Below are the code and all the weights of a small trained network. Each question names an input and a class and asks about switching units off, where a switched-off unit gives its printed mean instead of its output.

import numpy as np


def w(rows, s, z=0):
    codes = np.array(rows[::2]) - 128.0
    scale = np.full(codes.shape[1], s)
    scale[-1] = z or s
    return codes * scale


def norm(h):
    return h / np.sqrt((h * h).mean(-1, keepdims=True) + 1e-5)


def f(y):
    return np.maximum(y, 0)


def log_softmax(a):
    a = a - a.max(-1, keepdims=True)
    return a - np.log(np.exp(a).sum(-1, keepdims=True))


def net(x, mask):
    res = np.array(x, float).reshape(1, 8) / 4 @ E
    u = 0
    for l in range(3):
        y = f(norm(res) @ A[l][:, :-1].T + A[l][:, -1])
        res = res + np.where(mask[u : u + 5], y, B[l][:, -1]) @ B[l][:, :-1]
        u += 5
    return log_softmax(norm(res)[-1] @ U[:, :-1].T + U[:, -1])


A, B = {}, {}
E = w([
[92,135,120,74,98,142,115,84,132],'x0',
[46,161,180,88,143,104,99,138,115],'x1',
[141,133,101,126,161,96,89,136,128],'x2',
[127,123,176,163,88,126,130,124,180],'x3',
[145,242,195,128,79,130,89,118,116],'x4',
[123,149,148,89,34,230,99,232,133],'x5',
[131,148,87,130,87,9,141,140,186],'x6',
[66,111,80,113,141,106,110,195,254],'x7',
],0.0094)
A[0] = w([
[69,51,61,107,190,57,105,145,254,52],'0.n1',
[85,77,116,117,169,213,172,104,102,97],'0.n2',
[53,200,157,61,25,126,91,110,138,3],'0.n3',
[144,137,135,145,186,62,132,65,44,14],'0.n4',
[123,168,197,191,103,154,38,227,174,79],'0.n5',
],0.0065,0.0039)
B[0] = w([
[94,131,65,254,95,129,231,134,177,254],'0.n1',
[121,90,185,104,101,147,89,111,64,187],'0.n2',
[101,160,194,47,85,148,156,179,110,194],'0.n3',
[210,128,91,114,130,75,73,88,104,184],'0.n4',
[144,177,73,76,119,75,183,32,109,208],'0.n5',
],0.0091,0.0059)
A[1] = w([
[154,97,31,69,95,181,138,197,110,124],'1.n1',
[192,131,177,176,125,125,76,151,138,93],'1.n2',
[109,147,146,117,98,166,116,163,178,1],'1.n3',
[76,92,64,119,187,64,133,132,255,79],'1.n4',
[63,90,164,73,89,122,152,169,215,103],'1.n5',
],0.0082,0.0044)
B[1] = w([
[30,75,130,204,157,162,152,135,208,191],'1.n1',
[78,165,106,107,104,143,151,81,151,150],'1.n2',
[140,173,76,100,162,72,116,143,88,144],'1.n3',
[72,128,91,254,116,129,162,219,232,254],'1.n4',
[175,173,131,97,106,27,156,61,159,208],'1.n5',
],0.0079,0.0062)
A[2] = w([
[164,138,123,150,71,134,128,160,175,110],'2.n1',
[127,164,138,133,182,96,119,129,96,7],'2.n2',
[121,87,46,99,111,111,147,135,137,43],'2.n3',
[159,154,181,154,81,179,139,141,116,56],'2.n4',
[139,246,142,96,95,125,90,184,144,4],'2.n5',
],0.011,0.0033)
B[2] = w([
[145,124,126,173,153,94,138,112,101,236],'2.n1',
[168,78,62,124,182,137,55,91,114,156],'2.n2',
[109,178,81,149,164,95,154,135,153,196],'2.n3',
[98,102,101,145,158,129,151,176,227,199],'2.n4',
[179,119,159,2,68,135,183,23,148,253],'2.n5',
],0.009,0.0052)
U = w([
[124,155,141,46,54,118,172,100,135,252],'0',
[165,124,103,99,166,49,73,74,13,40],'1',
[103,131,57,211,111,86,177,177,183,175],'2',
[83,49,173,138,137,248,96,198,96,4],'3',
],0.015,0.0036)

Each question gives the input, the list of numbers given to net, and the class t.
The units are the neurons (one row each of A and B). Each row of codes is followed by its name. A weight is (code - 128) times the scale printed after its matrix; where a second scale follows, it is the last column's (A, B and U).
mask holds one flag per neuron, layer by layer. A switched-off neuron (its flag False) gives its mean, the last column of its row in B, instead of its output. The means were averaged over made-up inputs and are rounded, as every weight is.
A unit's drop is (log p(t) with every unit on - log p(t) with that unit switched off) / (log p(t) with every unit on - log p(t) with every unit switched off).
The circuit of an input: a set's keep is (log p(t) with only the set's units on - log p(t) with every unit switched off) / (log p(t) with every unit on - log p(t) with every unit switched off). Starting from the 12 units with the biggest drops (on a tie, the unit counted first), units are removed one at a time, each time the one whose removal leaves the highest keep (on an exact tie, the one counted first), for as long as the keep stays at least 0.8.
units of the circuit, in order: the units of the circuit, biggest drop first
k most important neurons: the k neurons with the biggest drops, biggest first
top k neurons in layer l: the k neurons of layer l with the biggest drops, biggest first
drop when u is switched off: that unit's drop, to one decimal
input [0,8,0,7,-7,8,-7,2], class 0: units of the circuit, in order -> (1.n5)
input [-6,4,1,0,6,-1,-5,-1], class 1: units of the circuit, in order -> (2.n2, 0.n1)
input [6,0,4,8,4,6,6,8], class 0: 2 most important neurons -> (0.n3, 2.n5)
input [8,-8,0,-8,-4,5,-1,2], class 3: top 3 neurons in layer 0 -> (0.n2, 0.n1, 0.n5)
input [-7,2,-4,3,2,-1,3,-5], class 1: 2 most important neurons -> (1.n4, 0.n1)
input [2,-4,-3,-8,8,-3,-8,-1], class 1: units of the circuit, in order -> (0.n1, 2.n5)
input [-2,-1,5,7,-1,-2,-8,-5], class 3: 3 most important neurons -> (0.n5, 1.n5, 2.n4)
input [-5,-2,-4,-5,-7,-3,-5,1], class 3: top 2 neurons in layer 0 -> (0.n2, 0.n5)
input [-8,-3,0,-4,-4,1,-3,-5], class 3: 2 most important neurons -> (0.n5, 1.n5)
input [-8,-7,-7,1,-1,-5,-8,5], class 3: top 2 neurons in layer 0 -> (0.n2, 0.n1)
input [-1,-1,1,-3,-1,-1,-4,0], class 3: drop when 2.n4 is switched off -> -0.1
input [4,-3,-4,-8,-7,8,6,-8], class 3: drop when 1.n4 is switched off -> 0.2
input [2,-2,-8,-4,-4,-6,3,-3], class 1: drop when 0.n4 is switched off -> 0.2
input [3,0,4,7,8,-6,3,-6], class 1: most important neuron -> (0.n4)
